(in the rows, 128 means zero)
Facts:
gepes | Π b
dozel | Δ mitin | Π a
tomon | Δ breskezol | Π a
mabrun | Π b
bruske | Δ rotri | Π c
rakla | Δ vudrim | Π b
moste | Δ brepipe | Π a
masko | Δ vazir | Π b
liple | Δ filam | Π c
saklir | Δ fluduplik | Π a
tivin | Δ nase | Π b
vusim | Δ deki | Π a
gibo | Δ naflor | Π b
teti | Δ skonitin | Π a
nazen | Δ pemu | Π a
sisu | Π b
mastipu | Δ zona | Π b
trabu | Π c
tiguk | Π a
vudrim | Π a
vazir | Π b
kegruvak | Δ redru | Π a
stoze | Δ rakla | Π c
fole | Δ triflekam | Π c
breros | Δ gebrim | Π b
deki | Δ tomon | Π c
skasto | Π a
treba | Δ rures | Π c
klotru | Δ tritrigis | Π a
pidukim | Π b
fesi | Δ lito | Π a
redru | Δ nazen | Π a
trakur | Δ pufus | Π a
kloklak | Δ grobra | Π a
drabis | Δ tegri | Π a
vupal | Δ zuso | Π a
skegra | Δ sanol | Π a
gebra | Δ breros | Π a
bodar | Δ dozel | Π b
siklo | Δ tatam | Π b
kegam | Π c
grobra | Δ deflu | Π c
skonitin | Δ rigru | Π b
filam | Δ trolidrum | Π a
fliplom | Δ dagrel | Π b
trogon | Π b
bipil | Δ gebra | Π a
grigro | Δ teti | Π a
klelir | Π a
dezon | Δ bruske | Π a
grigugrol | Δ nesabis | Π b
brogam | Δ kilatus | Π b
dratol | Δ trikudi | Π b
binun | Δ zetre | Π b
zoflol | Δ grebrar | Π b
kezuk | Δ resto | Π a
klapas | Π a
pufus | Π a
rigru | Δ dragril | Π b
dotos | Π c
vabrin | Δ binun | Π a
gebrim | Δ gizumam | Π a
fanak | Π a
tobor | Δ saklir | Π c
botru | Δ fliplom | Π c
guklo | Δ tuskel | Π a
nase | Π a
skoban | Δ grone | Π b
pliluso | Π c
mitin | Δ kivus | Π a
resto | Δ grigro | Π a
tritrigis | Δ repubre | Π a
grebrar | Δ vaklak | Π b
tuskel | Δ loklen | Π a
tisti | Δ vene | Π a
trikudi | Δ sovo | Π b
sovo | Δ kigu | Π a
liflel | Δ sofe | Π b
rustilal | Δ sibogru | Π c
vene | Δ vupal | Π c
tegri | Δ klelir | Π c
tatam | Δ kedrine | Π b
zona | Δ fesi | Π b
triflekam | Π a
grone | Π c
dradri | Δ tustu | Π c
klemok | Δ rustilal | Π c
skabro | Δ dretril | Π a
fito | Δ pliluso | Π b
puplos | Δ dratol | Π a
vaklak | Δ sisu | Π b
kulin | Δ klotru | Π b
drogru | Δ kulin | Π a
trolidrum | Π a
dribrogo | Δ kloklak | Π c
rotri | Δ dribrogo | Π a
drastu | Δ liple | Π a
potren | Δ gepogrer | Π a
brafle | Δ lifla | Π b
gizumam | Δ dabru | Π c
flazon | Δ fopi | Π c
pibros | Δ dotos | Π b
stesul | Π c
skesoplo | Δ fanak | Π a
loklen | Δ tisti | Π b
brepipe | Δ bruska | Π c
kilatus | Δ siklo | Π b
stafa | Π a
sidezer | Δ klapas | Π b
kleklu | Δ brafle | Π b
stufel | Δ masko | Π b
tripi | Δ dradri | Π b
kedrine | Δ botru | Π c
skagru | Δ trakur | Π a
plogro | Δ drastu | Π b
kigu | Δ stebas | Π c
treflo | Δ pidukim | Π a
ridi | Δ didro | Π b
seplil | Δ faklen | Π a
gobral | Δ kegam | Π c
repubre | Δ leskitam | Π b
bruska | Π c
deflu | Δ liflel | Π b
sibogru | Π b
sanol | Δ fito | Π a
steklek | Δ stesul | Π a
kozis | Π a
gepogrer | Δ brogam | Π c
potastak | Π c
buke | Δ zoflol | Π b
lifla | Δ tobor | Π c
pemu | Δ skasto | Π a
sofe | Δ guklo | Π a
stebas | Δ kozis | Π c
dabru | Π a
tozetrar | Δ vusim | Π a
breskezol | Δ gepes | Π b
zetre | Δ skesoplo | Π b
plelon | Δ rubom | Π a
klebropin | Δ drogru | Π a
kivus | Δ skotulim | Π b
stunol | Π c
geflatron | Π c
nesabis | Δ plogro | Π c
motrem | Δ tudru | Π b
skotulim | Δ kegruvak | Π a
tustu | Δ mastipu | Π c
dragril | Δ trogon | Π b
leskitam | Δ grigugrol | Π c
dretril | Π c
fluduplik | Δ potastak | Π a
fopi | Π b
dagrel | Π b
lito | Δ sidezer | Π c
zuso | Δ skoban | Π a
tudru | Δ tripi | Π a
didro | Δ grostas | Π a
trana | Δ drabis | Π b
faklen | Δ trabu | Π a
trutris | Δ stafa | Π c
rures | Δ geflatron | Π b
naflor | Δ bipil | Π a
rubom | Δ trutris | Π a
flegradrar | Δ klemok | Π a
skatrim | Δ treflo | Π b
grostas | Π a

Known rows:
drabis: [137 104 136 118 104 131 128 133 130 111 124 128 118 153 114 126 130 110
 131 124 155 131 130 141 126 134 117 143]
vaklak: [135 119 117 146 159 140 126 128 126 141 128 123 134 100 136 126 113 143
 128 134 112 141 110 114 148 114 134 109]
sofe: [125  96 131  66 113 172 146 180 153  91 105 142 115 108 106 131 139 147
  89 148 157 155 211 134 129 124  95 136]
stunol: [ 99 188 133 126 130  92 124 114 129 152 150 139 133 121 144 123 153 140
 122 132  93 102 147 126  96 130 131 125]
didro: [133 113 141 114 102 122 128 129 132 121 135 133 115 148 115 125 132 111
 132 126 149 131 131 138 126 131 109 137]
klotru: [124 148 129  89 111 157 166 119 152 103 127 123 135 179 101 173 116  89
 146 121 136 135  91 154 161 121 123 179]
nesabis: [ 83 217 112  83 146 163 187 102 152 100 120 120 175 159 116 199 133 119
 146 100 106 104 100 135 154 129 175 180]
siklo: [167 125 101 149 220  62  62 152 126 105 134  62  94 110 136 165 146 193
 110 123 214 126  89 118 205 165 169 115]
tustu: [ 89 108 104 194  57 139 111 100 133 139 105 189 133 127 135 183  94 141
 141 106  96 117 146  59  65 220 184 134]
fopi: [119 145 133 133 159 112 116 116 137 174 169 140 123  87 140 124 119 150
 126 140  95 138 115 103 142 102 107  91]
trikudi: [177  84  88 217 116 137  83 119 113 191  75 112 118 168 144 143 206 113
  99 152  34 176 110 210 204  83 130 147]
kleklu: [145 123 110 152 164 143 132 144 125 127 117 116 129 100 140 117  81 134
 131 160 115 140  97 121 132 121 133 119]
pidukim: [118 145 131 133 160 112 116 117 137 174 169 139 123  87 138 124 119 149
 127 139  94 138 114 104 141 102 107  91]
tegri: [111 168 119 133 129 115 131 124 122 126 116 125 142 131 141 127 147 135
 123 128 109 105 143 136 102 140 151 139]
nazen: [152 118 171 146 131 160 171 109  60  86 121 142 135 165 109 125 161 113
 116  97 173 120 119 160 103 148  76  77]
binun: [141 110 111 149 159 149 127 133 123 131 113 116 138 104 135 126 108 141
 129 132 119 142 108 117 149 117 142 114]
breros: [174  66 139  85 172 167 126 153 100 245 118 102 190  33 149  40 130  96
 127  45 140 121  97  78 134 121 201 163]
filam: [119 132 141  92 111 137 147 119 145 116 141 136 128 155 106 152 130 107
 139 113 150 129 118 132 144 126 115 149]

Rows:
No name comes twice in this set of rows, the named rows included.
[113 129 155 111  91  95 114 114 144 158 174 161 102 135 118 130 131 118
 130 131 128 130 136 117 113 132  86 121] -> klapas
[131 166 109 139 159  84 101 138 120 105 112  94 124 140 141 142 162 156
 117 122 157  97 133 140 129 165 173 145] -> gepogrer
[130 143 135  98 138 125 130 136 110 191 121 117 171  89 149  78 158 110
 123  78 120  93 138 112  92 143 186 167] -> gizumam
[166  92  96 196 129 142  97 122 116 172  88 115 126 149 141 140 176 122
 107 145  61 165 110 180 188  93 134 137] -> dratol
[145 100 132 134  92 128 119 129 127 129 115 126 113 167 117 130 152 102
 123 130 133 140 131 163 141 126 112 150] -> puplos
[104 195 142 120 123  86 122 114 127 156 157 133 125 115 150 131 140 138
 116 130  87 103 159 125  96 122 131 119] -> grone
[120 140 163 110 109 101 127 112 126 148 174 153 108 140 118 120 146 117
 125 127 135 125 133 133 114 123  74 109] -> skasto
[137 151 103 181 101 108 100 113 115 168  91 122 130 175 148 138 215 116
 101 142  49 128 145 199 138 116 143 162] -> stebas
[156 108 156  67  85 155 143 172 130  86 108 102  94 114 128 164  83 127
  84 124 142 151 224 134 138 105 118 124] -> tuskel
[ 88 222 110  86 147 161 189 102 153 102 118 119 173 163 117 200 130 112
 145 109  98 105  94 143 153 126 172 188] -> leskitam
[145 127 113 141 189 100  96 138 129 130 138  99 114 101 135 145 130 168
 120 129 158 133 103 113 174 136 145 107] -> fliplom
[162 136 102 160 172 137 141 166 126 112 110 105 116 100 150  91  26 116
 138 210 112 137  73 136  96 130 122 135] -> brafle

Now the same elements, written a new way:
Known rows:
trakur: [124 123 135 122 132 148 141 132 133 136 121 120 136 123 125 128 124 136
 119 107 127 132 134 137 113 120 127 129 128 134]
pufus: [129 161 116 126 125 148 138 126 129 137 124 116 131 116 133 129 133 137
 113  92 132 109 131 143 126 117 102 124 125 141]
vaklak: [131 124 129 129 111 117 134 128 126 126 139 137 114 128 135 128 128 124
 136 146 127 112 114 120 144 135 151 123 122 116]
fesi: [115 154 145 120 143 198 150 138 129 148 132 117 130 127 135 129 103 126
 131 144 122 140 136 144 119 147 149 136 150 146]
tomon: [123 112 141 122 136 153 144 135 136 135 121 125 141 126 124 126 125 136
 121 105 123 132 136 135 106 121 133 128 127 131]
treba: [131 137 119 138 147 108  98 124 124 114 125 131 135 138 124 127 134 120
 136 143 130 148 139 121 127 133 104 132 136 132]
tozetrar: [122 113 138 122 134 150 142 134 134 136 120 122 138 125 124 127 123 136
 120 108 125 134 135 136 110 121 131 130 128 132]
loklen: [135 100 159 136 115  95 146 114 160 140 120 132  90 125 115 132 120 112
 114 152 152 135 113  99 144 134 163 120 147 112]
klotru: [118  86 117 107 144 153 132 129 107 130 131 121 145 116 117 131 124 133
 120 113 135 127 131 136 106 107 128 140 135 118]
nesabis: [123  96  88 118 158 111  80 116  79 105 138 126 140 127 113 132 133 117
 136 154 145 146 131 124 131 114 104 149 146 115]
vupal: [130  95 157 127 138 141 154 118 156 145 103 120 115 125 116 127 120 119
  97 100 146 142 130 117 101 114 145 126 157 130]
liple: [126 113 101 126 152 110  86 119  95 109 132 128 137 132 118 130 132 119
 136 151 139 149 133 123 132 122 106 143 141 123]
siklo: [110  49 109 117  89  73 122 155 157 144 140 150 102 139 131 115 126 121
 134 148 102 116 100 118 131 126 124 141 122 134]
pliluso: [138 182  96 142 138 107  94 118 118 115 129 126 129 130 133 129 144 120
 130 127 135 124 136 127 141 131  76 126 133 141]
skasto: [131 169 123 126 120 141 136 127 124 137 122 112 133 118 136 131 133 136
 114  97 130 112 127 144 120 115 108 123 125 141]
zoflol: [130 112 136 128 113 119 135 129 128 126 138 139 116 130 131 127 125 124
 137 150 125 118 115 118 140 135 158 125 122 114]
drogru: [120  97 130 115 139 152 138 132 123 133 124 122 142 122 121 129 124 134
 120 110 129 131 133 136 108 114 131 135 131 125]
treflo: [123 122 135 121 132 149 141 131 132 136 121 121 137 123 124 128 124 136
 119 107 127 131 134 138 114 120 127 129 128 134]

Rows:
No name comes twice in this set of rows, the named rows included.
[121 182 126 136 159 166 108 131 119 128 139 127 127 143 138 128 112 108
 150 182 125 155 142 129 135 163 124 138 161 147] -> tustu
[134 154 106 131 100 107 128 125 129 131 142 133 105 122 141 128 136 124
 129 131 128  91 108 125 155 130 121 121 120 127] -> dagrel
[122 122 157 133 112  76 140 126 163 137 136 129 114 118 106 139 118 140
 139 177 138 144 127 117 171 151 137 123 110 113] -> liflel
[116  85 101 130 130  76  89 143 144 126 127 140 126 145 123 117 134 117
 134 143 113 146 129 120 120 126  81 144 136 147] -> botru
[117  79 112 105 146 153 130 127  99 129 132 120 145 114 115 132 123 133
 120 116 138 125 130 137 107 104 127 143 136 116] -> tritrigis
[129 156 113 124 126 147 135 124 122 136 126 115 131 114 132 130 132 136
 113  93 134 110 130 143 126 116 102 126 126 139] -> trolidrum
[125 137 125 138 148  95 100 128 135 115 129 130 143 135 115 131 131 131
 145 157 127 157 147 124 138 143  95 132 122 130] -> bruske
[136 116 136 132 113 115 139 120 135 132 130 135 102 128 130 128 127 115
 123 140 138 115 110 110 139 131 157 122 137 115] -> skoban
[129  95 163 129 138 132 155 117 163 149 101 117 112 123 110 129 119 120
  94 106 151 148 131 115 106 116 143 125 158 131] -> tisti
[130 146 154 122 120 132 137 133 117 135 116 112 144 129 134 135 127 134
 121 117 122 140 120 143 100 114 143 125 128 134] -> pemu
[134 160 175 121 110 116 135 135 105 133 110 105 154 137 139 141 127 133
 125 130 117 157 108 145  81 108 164 123 129 132] -> redru
[127  94 117 118 121 122 127 125 108 122 146 138 121 123 127 131 127 121
 137 151 133 110 111 118 138 125 153 133 127 103] -> kulin

The same elements again, as new rows of numbers:
Known rows:
vudrim: [129 211 122 126 120 171 141 159 125 118  98 143 124 114]
rustilal: [115 112 131 156 144 109 117 136 112 155 147 150 106 153]
klemok: [116 102 133 157 145 106 114 131 112 154 150 151 110 153]
gebrim: [123 143 139 151 109 128  86  79 123  53 165 119  55  57]
bruska: [103 185 113 154 141 137 140 183 102 180 125 139  92 144]
brepipe: [116 111 131 154 147 109 116 134 113 156 146 151 105 155]
ridi: [128  94 118 111 121 115 142 121 133 139 136  83 137 121]
redru: [122  78 133 115 180 145 104 194 161  43  99 164 138 108]
mitin: [127  87 135 119 168 145 107 176 154  53 103 162 139 109]
gepes: [116 172 102 110 117 149 169 171 118 163 112  71 124 110]
pemu: [131 112 134 121 153 144 110 157 147  70 108 158 136 114]
dribrogo: [171  72  98 141 106 158 117 126 143 174 143 167  50 192]
skabro: [139 139 138 126 124 141 116 111 136  96 119 154 138 122]
seplil: [142 133 142 127 123 138 115 109 138  92 121 155 139 123]
trikudi: [175  60  92 179  86  93 176 127 103 179 118 131 187  40]
stufel: [126  91 119 111 123 113 142 122 133 139 135  85 137 121]
tudru: [140 129 151  87 137 129 118  93 110 106 111 170 131 115]
guklo: [166 145 107 128 117 106  61  91 178 112  65 139 127 156]

Rows:
No name comes twice in this set of rows, the named rows included.
[204  97 101 112  84 191 114 101 175 115 110 172  76 164] -> kloklak
[124  82 119 108 131 116 139 137 137 130 129  86 139 119] -> bodar
[100 169 113 118 107 146 183 168 124 158 102  70 121 123] -> trogon
[108 185 111 162 147 155 133 179  80 172 129 126 104 159] -> potastak
[178  77  89 138 107 152 104 124 156 180 129 164  44 199] -> grobra
[137 130 163  42 149 123 123  79  88 118 100 187 123 108] -> fesi
[ 56  74 181 148  67 108 221 100 142 109  83  82 128 176] -> skonitin
[124 168 134 147 143  66  59  92 145  95  71 125 177 127] -> vupal
[ 65  77 171 142  75 109 207 103 144 114  93  83 129 168] -> rigru
[180 133 101 118 106 130  71  93 182 116  76 148 107 161] -> sofe
[118  98 133 167 143 109 115 128 103 152 149 150 114 150] -> deki
[162  75 106 222 110  84 147 138  85 192 131 198 156  75] -> kigu
[123  96 120 116 118 112 135 115 128 131 144  76 119 106] -> gibo
[125  91 139  46 139 103 149  98  92 159 117 109 128 110] -> tripi

